Here are made-up things, facts about them, and rows of numbers that follow some of those facts. Name the thing behind each unnamed row.

How the things are related:
δ: points at; Λ: uses
bogral	δ	liklis; brolo	δ	kiba; brolo	δ	flomem; brolo	δ	grogegrun
dretifle	δ	gegro; dretifle	δ	ludrun; dretifle	δ	gofem; dretifle	δ	kligupli
dretrin	δ	stuvu; dretrin	δ	gume; dretrin	δ	flomem; dretrin	δ	festas
dretrin	δ	gaplipul; driga	δ	deklel; driga	δ	dranaklek; driga	δ	mobro
drufli	δ	fladusen; drufli	δ	plukol; drufli	δ	dragre; drufli	δ	vupaske
fesos	δ	gaplipul; fiki	δ	kufufan; fiki	δ	kiba; fiki	δ	rigre
fiki	δ	klibrok; fiki	δ	skadre; flefli	δ	klifli; flefli	δ	zipladrar
flefli	δ	gume; flefli	δ	flifa; flemavi	δ	ruba; flemavi	δ	detrur
flemavi	δ	tustak; flireren	δ	pegran; flireren	δ	vuskor; fostu	δ	skatri
fostu	δ	diber; gazel	δ	deklel; gazel	δ	beplo; gazel	δ	fufli
gazel	δ	platra; gazel	δ	viski; gife	δ	venur; gife	δ	klupil
grefufo	δ	vodus; grefufo	δ	dreler; grefufo	δ	mobro; grekil	δ	rebre
grekil	δ	ludrun; grekil	δ	staskal; greklis	δ	kiba; greklis	δ	piflen
greklis	δ	nitodras; grista	δ	klibrok; katretir	δ	grizafli; katretir	δ	detrur
katretir	δ	sedrom; katretir	δ	trosu; kidra	δ	stolufu; kidra	δ	beplo
kidra	δ	flomem; kidra	δ	liklis; kidra	δ	nitodras; kidra	δ	lebok
kofles	δ	liklis; kuro	δ	fladusen; kuro	δ	tuvagrom; lini	δ	brekik
lipen	δ	bruske; lipen	δ	stolufu; lonu	δ	plukol; lonu	δ	flunis
lonu	δ	bruske; lonu	δ	zadraklal; lonu	δ	votan; lonu	δ	brekik
lovik	δ	gume; lovik	δ	vuskor; mipi	δ	seter; munu	δ	rebre
munu	δ	lape; neklik	δ	votan; neklik	δ	festas; neklik	δ	luraklar
nistafor	δ	kubri; nistafor	δ	klibrok; noklik	δ	gabres; noklik	δ	vupaske
noklik	δ	lebok; plaskur	δ	grukodrom; plufi	δ	sudi; plufi	δ	vuskor
plufi	δ	bafli; sapes	δ	tribin; sapes	δ	roklek; sapes	δ	luraklar
sapes	δ	grogegrun; sapes	δ	lebok; skeskom	δ	fesam; skeskom	δ	tustak
stabimus	δ	botral; stabimus	δ	tolas; stabimus	δ	klupil; statek	δ	venur
statek	δ	mosafa; statek	δ	stusker; statek	δ	viski; stefa	δ	kiba
stefa	δ	pegran; supes	δ	gegro; supes	δ	madusuk; tifu	δ	plaras
tifu	δ	dreler; tifu	δ	platra; tridratuk	δ	tuvagrom; tridratuk	δ	skuna
tridratuk	δ	roklek; tridratuk	δ	diber; vakim	δ	rogran; vakim	δ	luraklar
vakim	δ	mobro; vegra	δ	pegran; vegra	δ	gabres; zezepe	δ	lape
zezepe	δ	venur; zolum	δ	gabres; zolum	δ	skuna; zolum	δ	klarem
zugrar	δ	klifli; zugrar	δ	skupar; zugrar	δ	mosafa; zugrar	δ	rizon
zuplo	δ	naflus; zuplo	δ	lokle; zuplo	δ	staskal; zuplo	δ	bestul
zuskik	δ	flunis; zuskik	δ	madusuk; zuskik	δ	tevoskun; beplo	Λ	skuna
bestul	Λ	fesam; brekik	Λ	munu; dazu	Λ	deklel; domeplon	Λ	noklik
dragre	Λ	tolas; dretifle	Λ	vakim; driga	Λ	ruba; fesos	Λ	drufli
flefli	Λ	detrur; flifa	Λ	lape; flomem	Λ	riflo; fostu	Λ	naflus
fufli	Λ	vodus; gabres	Λ	pleris; gaplipul	Λ	zadraklal; gazel	Λ	stuvu
gegro	Λ	stolufu; gofem	Λ	brefumi; grukodrom	Λ	domeplon; kidra	Λ	kuro
klarem	Λ	tuvagrom; klekli	Λ	vuskor; klidal	Λ	stofla; klifli	Λ	stabimus
klire	Λ	stimu; kubri	Λ	diber; kuro	Λ	mipla; lape	Λ	plapaves
lebok	Λ	bogral; levil	Λ	plukol; mobro	Λ	botral; muflista	Λ	zipladrar
naflus	Λ	viski; neklik	Λ	gazel; piflen	Λ	klarem; plapaves	Λ	ditrom
pleris	Λ	fufli; plukol	Λ	lovik; riflo	Λ	gife; rigre	Λ	dazu
rogran	Λ	klifli; ruba	Λ	tustak; skeskom	Λ	traflorol; skuna	Λ	grista
stimu	Λ	sudi; stolufu	Λ	gabres; stuvu	Λ	bedru; sudi	Λ	piflen
supes	Λ	lipen; tebal	Λ	plaskur; tolas	Λ	staskal; traflorol	Λ	dranaklek
tralo	Λ	mobro; tramim	Λ	brekik; tribin	Λ	klekli; tustak	Λ	klidal
tuvagrom	Λ	rigre; vakim	Λ	madusuk; viski	Λ	supes; vodus	Λ	lokle
vuskor	Λ	zuskik

Some things and their rows:
[-13 3 9 -5 2 -16 3 1 -3 6 -1 -9 -5 8 -3 0 12 14 3 -7 -13 2 0 5 3 1 0 12 0 3 16 -2 -1 6 15 -6 -8 0 0 4 3] : flunis
[13 -6 8 -6 -23 -4 -3 -23 13 -3 1 7 -7 -1 -12 -5 5 3 18 2 -17 -3 11 6 -3 -12 -8 -6 7 12 -21 -2 8 -3 -15 12 -13 -3 -19 19 -2] : brefumi
[5 12 -1 -4 -7 0 10 -1 -6 0 -2 -7 -1 -4 2 6 -4 -6 -10 8 -4 -3 4 6 0 14 9 1 12 10 -1 -2 8 -5 2 -3 17 8 9 -4 -4] : bafli
[3 2 13 -6 -6 4 3 5 -6 3 15 -6 -4 0 8 9 -5 3 -4 -1 -8 -7 2 0 3 -6 -5 -1 -4 9 6 0 -8 1 10 -9 -11 12 2 -3 6] : liklis
[7 12 6 -5 -17 -1 8 -2 -10 -5 3 -2 0 -9 3 16 -8 -4 -14 3 -12 -6 5 4 9 8 2 0 16 10 2 5 -1 -2 10 -14 13 12 10 -2 5] : pegran
[-8 9 3 -4 -12 2 6 4 5 -13 25 -1 -3 4 7 -1 2 -8 -19 6 20 -5 11 16 -12 3 3 8 11 6 -19 -6 7 -16 15 10 14 28 13 -6 -13] : zipladrar
[8 3 1 -5 -5 5 1 -2 -2 -1 9 1 -7 3 6 -9 1 -3 -11 8 5 -2 -6 3 -22 -10 6 3 -12 -6 -21 4 -6 -3 -13 0 5 14 -1 -10 0] : stusker
[-3 2 27 -3 11 2 6 -18 -6 15 -5 -3 6 10 -11 -20 -9 14 3 -5 5 -1 2 14 -9 10 17 -26 5 -2 -6 -2 12 0 -16 -17 -13 3 -12 1 -4] : tustak
[12 9 -11 15 -5 12 -7 12 14 -8 -11 -4 12 -20 -2 2 -6 -13 10 -4 9 -8 5 -14 21 4 -12 -8 13 3 14 2 1 4 -2 10 -12 -12 -5 2 6] : fiki
[0 -14 -2 2 8 4 1 4 -6 8 -18 -3 2 -8 1 8 -1 -7 -3 4 -5 4 -12 2 -3 12 5 0 0 -16 12 -1 0 -6 -6 -2 -10 -3 4 6 -1] : klire
[-14 -7 13 13 -8 -26 5 23 -10 3 -27 1 3 0 1 21 -14 4 8 -8 -29 -17 1 3 -8 -3 -20 14 13 -9 -3 2 -5 -1 -4 -17 -20 12 4 10 6] : dragre
[4 -5 11 -16 1 14 -5 -9 14 -1 48 7 -8 2 10 -2 -6 -3 5 8 1 -1 0 -1 -10 -25 -9 -6 -23 4 -12 7 -4 2 13 8 -11 7 -5 -12 -1] : deklel
[3 -5 12 -2 7 11 -3 1 1 1 22 6 -3 3 10 -7 -3 0 3 -1 2 -7 -3 1 -17 -15 -6 -7 -23 -8 -8 0 -8 1 -2 -4 -18 8 -8 -3 4] : plaras
[-22 2 11 -7 -7 -4 -5 -20 1 -12 41 8 -3 -8 0 29 -10 -4 -16 20 -11 18 -9 3 10 -25 -16 -2 28 -6 3 17 -10 -4 4 18 24 8 19 -10 -11] : diber
[9 5 1 -9 -4 4 5 -6 -4 0 4 -6 -5 5 5 2 0 -4 -15 14 3 -2 -5 6 -25 -3 11 6 -11 3 -22 0 -4 -5 -9 -1 7 21 4 -10 -2] : mosafa
[6 -6 8 -5 14 10 2 -9 -11 6 22 4 -3 8 6 -14 -1 12 4 -3 13 7 3 -7 -12 -9 1 -16 -29 3 -7 -3 -8 15 3 -16 -1 4 -17 -2 9] : vodus
[31 0 10 -9 -21 -2 3 -8 -13 26 -12 -14 -10 0 -5 34 -1 -12 12 11 -66 -4 3 -4 -18 1 4 -1 1 22 8 -7 17 -9 -18 -4 -29 7 -9 19 9] : gaplipul
[-2 1 -17 7 0 -11 -5 -4 14 -4 -33 -8 -3 5 -11 -17 22 6 7 -1 8 6 -12 -8 8 0 0 18 3 -12 -2 4 -4 4 -15 23 5 -14 -9 -1 -2] : grekil
[0 4 4 -4 7 4 -11 -2 9 2 -7 3 -2 4 -3 -11 6 0 -5 0 3 -2 -7 13 10 3 11 -2 2 -5 -1 3 -4 -2 -4 2 -7 -8 5 -9 -5] : domeplon
[4 -7 13 -6 5 11 -1 0 0 2 23 3 -3 4 9 -3 -7 0 -1 3 0 -7 -7 0 -20 -20 -6 -8 -27 -6 -8 1 -11 2 0 -5 -19 16 -8 -8 5] : platra

Name these rows:
No name comes twice in this set of rows, the named rows included.
[4 2 9 2 -14 -15 7 8 12 -6 -18 2 2 -1 -2 1 -15 2 5 7 -3 -21 -7 2 -25 -8 -12 13 0 -15 -28 8 -4 -6 -26 -1 -10 18 -4 -7 -2]  tolas
[4 14 3 -7 -8 0 9 3 -10 4 12 -13 -4 3 4 12 -3 -5 -13 10 -8 -2 6 6 -8 13 11 4 7 16 -1 -6 10 -8 3 -7 6 20 11 -7 -1]  gume
[3 6 -6 1 -5 16 3 -11 15 -17 18 -5 4 -22 1 -5 -3 -6 0 -1 28 3 5 -16 22 0 -8 -12 13 5 13 6 -1 8 11 16 17 -5 -3 6 0]  grista
[-6 -3 11 -1 -2 7 2 -4 -3 -2 30 -6 -6 -4 7 15 -2 -4 -16 20 -1 3 -15 -7 -28 -25 -7 -1 -5 -13 -9 2 -8 -4 -14 10 -8 22 1 -10 -1]  viski
[7 3 -4 -1 -2 4 9 9 -18 13 -9 -12 0 0 5 17 0 -13 -15 12 -12 -3 -2 4 -19 13 14 6 -1 3 4 -9 10 -16 -8 -3 2 17 10 -2 -4]  flifa
[0 -8 -20 3 -11 -4 1 -6 17 -22 -17 8 -8 3 -3 -29 18 7 7 -7 28 1 3 -2 -6 -5 -7 16 -2 -8 -26 -3 -5 4 1 24 20 -2 -15 14 -6]  munu
[7 2 -16 5 0 -2 -6 2 8 -7 -14 3 -2 5 -1 -11 12 -1 -5 7 9 4 -7 -5 -11 -9 5 11 -7 -13 -16 2 -4 3 -18 19 13 -1 -4 -6 -2]  zezepe
[14 14 -17 18 -1 -3 1 15 -17 14 -33 -11 9 10 -15 4 6 -10 -2 7 -5 3 9 -10 -16 9 18 -7 5 11 -11 -16 15 -4 -27 2 1 4 -7 -3 8]  flefli
[11 -1 -19 9 5 5 -7 12 8 -5 -6 7 1 1 0 -9 6 -8 2 9 17 5 -2 -8 -17 -9 2 1 -16 -5 -21 -4 1 -2 -16 16 3 1 -3 -10 -3]  statek
[3 0 26 -10 7 3 4 -32 6 9 10 4 0 8 -13 -26 -7 20 12 0 10 1 9 13 -3 5 15 -30 3 8 -18 -3 19 7 -16 -12 -1 -1 -15 3 -9]  detrur

Now the same things, written a new way:
Some rows with their names:
[16 3 -10 13 13 4 31 -11 6 -2 2 14 10 -8 2 -7 -7 -5 -17 -23 -1 -5 -1 13 6 19 15 -3 2 24 -8 -33 19 29] : driga
[0 6 -8 -16 -12 -12 8 7 8 8 1 -3 -1 -5 -26 4 -5 -15 -9 -7 2 -6 -1 12 2 -3 -12 -11 6 -6 0 20 12 -6] : grizafli
[16 -1 15 -2 1 1 11 -1 2 -7 9 10 -2 9 11 4 -2 -4 -20 -10 -16 4 5 8 -6 10 10 1 -9 19 -4 -39 13 12] : grefufo
[-16 13 18 -5 14 14 -9 -17 10 -10 10 16 -9 15 9 9 6 -12 -7 -16 -12 -3 -1 -13 -14 6 1 3 -21 8 -3 4 10 -12] : stabimus
[-6 14 5 -4 6 1 -1 1 -11 9 3 -3 20 -14 4 4 -2 8 4 -6 10 -6 22 -8 31 1 -8 2 -23 -5 4 5 -41 -31] : skuna
[-10 0 -2 -3 2 2 3 0 5 -9 3 -5 4 1 1 8 1 -7 -5 -1 -1 1 3 1 -2 -6 -6 -1 -4 -3 6 -1 6 -3] : dazu
[-1 7 -17 14 14 -7 7 -4 -10 0 0 -7 10 -17 -13 -4 -8 28 -17 -1 -2 -3 19 3 3 9 4 6 -33 9 9 2 18 9] : fostu
[-1 17 22 24 8 17 -12 -4 -8 -4 1 -21 -14 27 3 6 -12 18 1 -24 -21 2 -7 12 -16 2 0 2 -27 11 4 -9 0 30] : lonu
[-11 -7 -5 -13 3 -4 -1 -6 8 5 -4 -8 -1 -2 -11 -6 12 -16 12 8 4 3 6 -20 2 1 6 2 14 0 -2 -9 -1 -1] : skupar
[12 -17 -22 7 -7 -2 -19 2 -5 38 -15 -17 -35 -9 -16 0 -19 -2 14 4 11 0 1 -25 -25 -19 -3 -6 31 3 -2 -78 11 -1] : gaplipul
[-7 0 -24 3 4 -7 9 2 0 -3 -4 -14 9 -11 -5 6 2 -2 1 -3 0 1 10 4 -2 -7 -2 -2 -6 -2 7 -25 29 6] : klire
[-7 9 -14 -1 -1 7 15 -4 4 5 3 2 17 -4 2 11 -10 -13 5 -3 -4 -2 3 -8 1 7 5 7 -8 -2 -9 29 21 3] : klekli
[16 -21 -8 6 -6 -9 -3 13 -15 8 -6 -21 5 -19 4 1 -2 12 -2 15 14 7 18 -2 12 -16 -4 0 13 1 12 -62 -30 -10] : lebok
[-2 0 -6 -3 -2 -7 1 3 2 4 0 2 0 -2 -4 1 1 -7 -1 6 -1 -2 0 2 2 -2 -6 -4 9 -5 0 8 0 -4] : seter
[7 -9 14 -1 -7 0 10 12 -2 8 1 -6 4 -3 7 -7 -8 -7 1 0 8 2 7 9 18 -1 -1 3 18 -4 -4 -16 -37 -2] : luraklar
[2 -4 -17 -2 12 -4 3 -1 0 2 -1 2 8 -2 1 -1 13 -24 4 35 -2 0 0 -12 3 -1 -2 -8 16 -5 -4 14 -6 -7] : lape
[-20 -3 -18 -11 -12 8 7 -7 9 11 -6 -9 16 -13 -8 -1 -9 -4 29 -6 19 -3 5 -23 10 3 8 14 9 -12 -7 25 3 -5] : vuskor
[1 -3 -1 2 -7 6 -15 -9 -1 -14 -2 16 -3 -3 9 1 -1 37 0 -19 16 -3 -6 -2 -10 1 6 10 -18 4 3 -7 24 -4] : stefa
[0 -2 -36 30 27 1 8 -5 -3 16 -10 0 -5 -13 -13 -5 -15 -22 1 32 14 -8 -19 2 -16 -8 -11 -8 38 -4 0 17 10 13] : gofem
[-5 -12 -4 -1 -11 3 -2 4 3 -13 -2 8 10 -6 19 5 -1 5 4 -5 21 2 -6 3 4 -9 -2 6 14 -6 3 -19 -4 -8] : piflen

Which thing is each row?
No name comes twice in this set of rows, the named rows included.
[11 1 35 10 -4 16 -7 -3 0 -10 4 -1 -6 24 10 0 -10 13 -6 -8 -8 3 -15 10 -5 11 7 9 -5 10 -4 29 -26 20]  lipen
[-6 10 -7 5 10 4 13 -11 7 2 0 14 4 -6 -7 -10 -6 -6 -1 -7 8 -11 -12 7 7 12 1 -2 15 2 -5 35 -1 6]  klidal
[5 1 -36 16 14 -5 -3 8 -13 7 -10 -19 10 -2 -3 6 1 -16 12 29 -4 -2 -9 0 -5 -16 -13 -19 20 -8 6 -2 0 8]  gegro
[12 -18 -2 -11 -1 -5 20 -1 5 2 3 3 11 -7 -1 -13 10 -25 -2 28 3 6 8 -6 18 12 12 1 25 6 -8 -4 -17 2]  viski
[-7 4 8 6 3 5 -10 -7 -5 -7 2 7 -4 -4 1 0 -4 35 -4 -14 8 -1 7 -4 -3 3 4 13 -30 4 8 -1 11 -8]  vegra
[-9 1 22 -4 4 -25 -7 18 -2 -6 1 19 -27 2 -1 -42 22 16 0 -14 -19 4 -3 26 -9 -2 -2 -14 -23 -24 -5 -5 20 7]  riflo
[16 -12 29 -5 -11 6 -23 2 -2 -13 7 1 -17 20 13 12 2 16 -14 6 0 5 -2 -4 -13 -5 -2 4 -1 15 9 -23 -15 -10]  bogral
[3 -20 27 -16 -9 3 16 9 10 -8 12 11 3 9 23 2 5 -34 -13 9 1 10 5 3 12 1 2 5 27 0 -8 -16 -33 -10]  deklel
[-24 0 2 -12 0 7 1 -10 13 9 -6 -10 0 -3 -7 -7 9 -27 26 -16 10 -2 2 -23 6 -4 1 2 14 -7 -4 -24 -11 -10]  klifli
[1 4 16 11 1 10 -4 -6 -6 -10 4 5 -5 4 12 2 -7 33 -10 -23 -6 3 8 5 -5 7 7 11 -37 13 4 -27 4 6]  sapes
[-31 13 8 -1 15 3 -1 9 2 2 5 27 -9 8 23 -10 4 -31 12 14 -16 0 -16 -4 -13 -5 -10 -3 6 -32 -16 52 13 -13]  staskal
[1 2 14 -4 1 2 -8 -5 4 -8 6 12 -14 13 -5 4 -2 5 -13 6 -3 -3 -9 2 -6 6 -2 2 -5 6 3 36 2 -3]  plaskur
[24 -22 9 -10 -10 -14 17 17 -1 4 5 -1 3 -3 4 -4 1 -18 -15 23 -2 10 8 11 13 1 3 -2 26 3 -2 -20 -29 4]  mobro
[27 -8 26 -12 -5 -5 4 5 3 1 9 22 -8 8 7 -11 6 -16 -14 11 -1 0 -7 14 17 11 4 -6 28 8 -8 4 -42 -6]  dranaklek

The same things again, as new rows of numbers:
Some things and their rows:
[-11 15 19 3 7 -31 -10 11 6 -22 -6 -9 13] : flunis
[7 9 -31 74 10 -24 -19 3 -4 -23 -3 -12 15] : driga
[-12 17 26 4 7 -31 -18 9 11 -27 -6 -2 25] : muflista
[-39 8 8 48 -7 -37 -13 56 -12 3 -9 -4 11] : kofles
[-16 15 21 12 4 -29 -9 17 6 -12 -12 -14 2] : botral
[-7 16 -25 -26 -5 -38 0 5 21 -56 15 9 -1] : vodus
[-12 12 22 19 8 -14 -22 6 -18 10 0 7 39] : vegra
[-15 15 19 8 5 -31 -9 16 6 -15 -9 -16 3] : detrur
[-1 15 30 24 10 2 -19 22 16 -14 8 9 16] : dazu
[-27 22 -5 -48 -7 -38 -7 28 1 -47 12 -28 4] : stolufu
[-12 16 19 13 6 -30 -12 14 12 -21 -8 -11 12] : plaras
[-15 16 23 13 5 -32 -19 16 14 -24 -9 -6 23] : beplo
[-6 13 5 32 -2 -17 -18 3 -12 -13 -18 4 16] : statek
[-12 16 27 6 7 -29 -18 9 10 -27 -6 -3 25] : tebal
[-9 13 7 33 -5 -17 -17 5 -15 -3 -24 0 7] : gife
[-12 16 28 5 7 -30 -17 9 10 -26 -7 -3 26] : tralo
[-12 16 25 0 6 -29 -12 9 4 -23 -9 -7 15] : ludrun
[-19 16 17 19 5 -32 -15 24 11 -15 -8 -8 13] : nitodras
[-16 14 31 3 6 -27 -19 11 8 -27 -6 -8 16] : bafli
[-12 16 26 6 7 -31 -17 10 11 -27 -7 -3 25] : tramim

Which thing is each row?
No name comes twice in this set of rows, the named rows included.
[-13 17 35 3 1 -26 -14 4 4 -18 -21 -1 14]  lape
[-12 17 -18 -36 -6 -38 -1 9 15 -55 14 6 2]  fufli
[-11 17 19 0 7 -31 -6 9 3 -16 -7 -10 16]  fladusen
[-10 15 15 13 7 -30 -12 13 11 -24 -6 -14 13]  votan
[-22 12 60 -7 9 -20 -34 5 4 -34 -3 -4 26]  vuskor
[-7 10 0 31 3 -21 -20 11 -9 -19 -4 -2 19]  zugrar
[-2 10 -13 30 6 -27 -9 11 -11 -16 2 -9 16]  lonu
[-14 16 26 16 4 -31 -14 11 8 -15 -15 -10 12]  viski
[-7 16 17 16 8 -29 -18 9 16 -27 -7 -9 23]  rogran
[-14 15 19 16 9 -33 -10 9 1 -18 -8 -8 9]  ruba
[-17 19 -12 -44 -5 -36 -4 12 9 -53 15 -5 4]  pleris
[-26 10 -1 55 -2 -33 -20 44 -3 -3 -5 -2 25]  kidra
[-5 10 -12 52 2 -23 -18 16 -3 -12 -8 -10 16]  gazel
[-20 23 1 -69 -4 -36 -10 14 -4 -58 15 -23 18]  gegro
[4 9 -18 53 8 -24 -21 11 2 -24 1 -12 25]  neklik

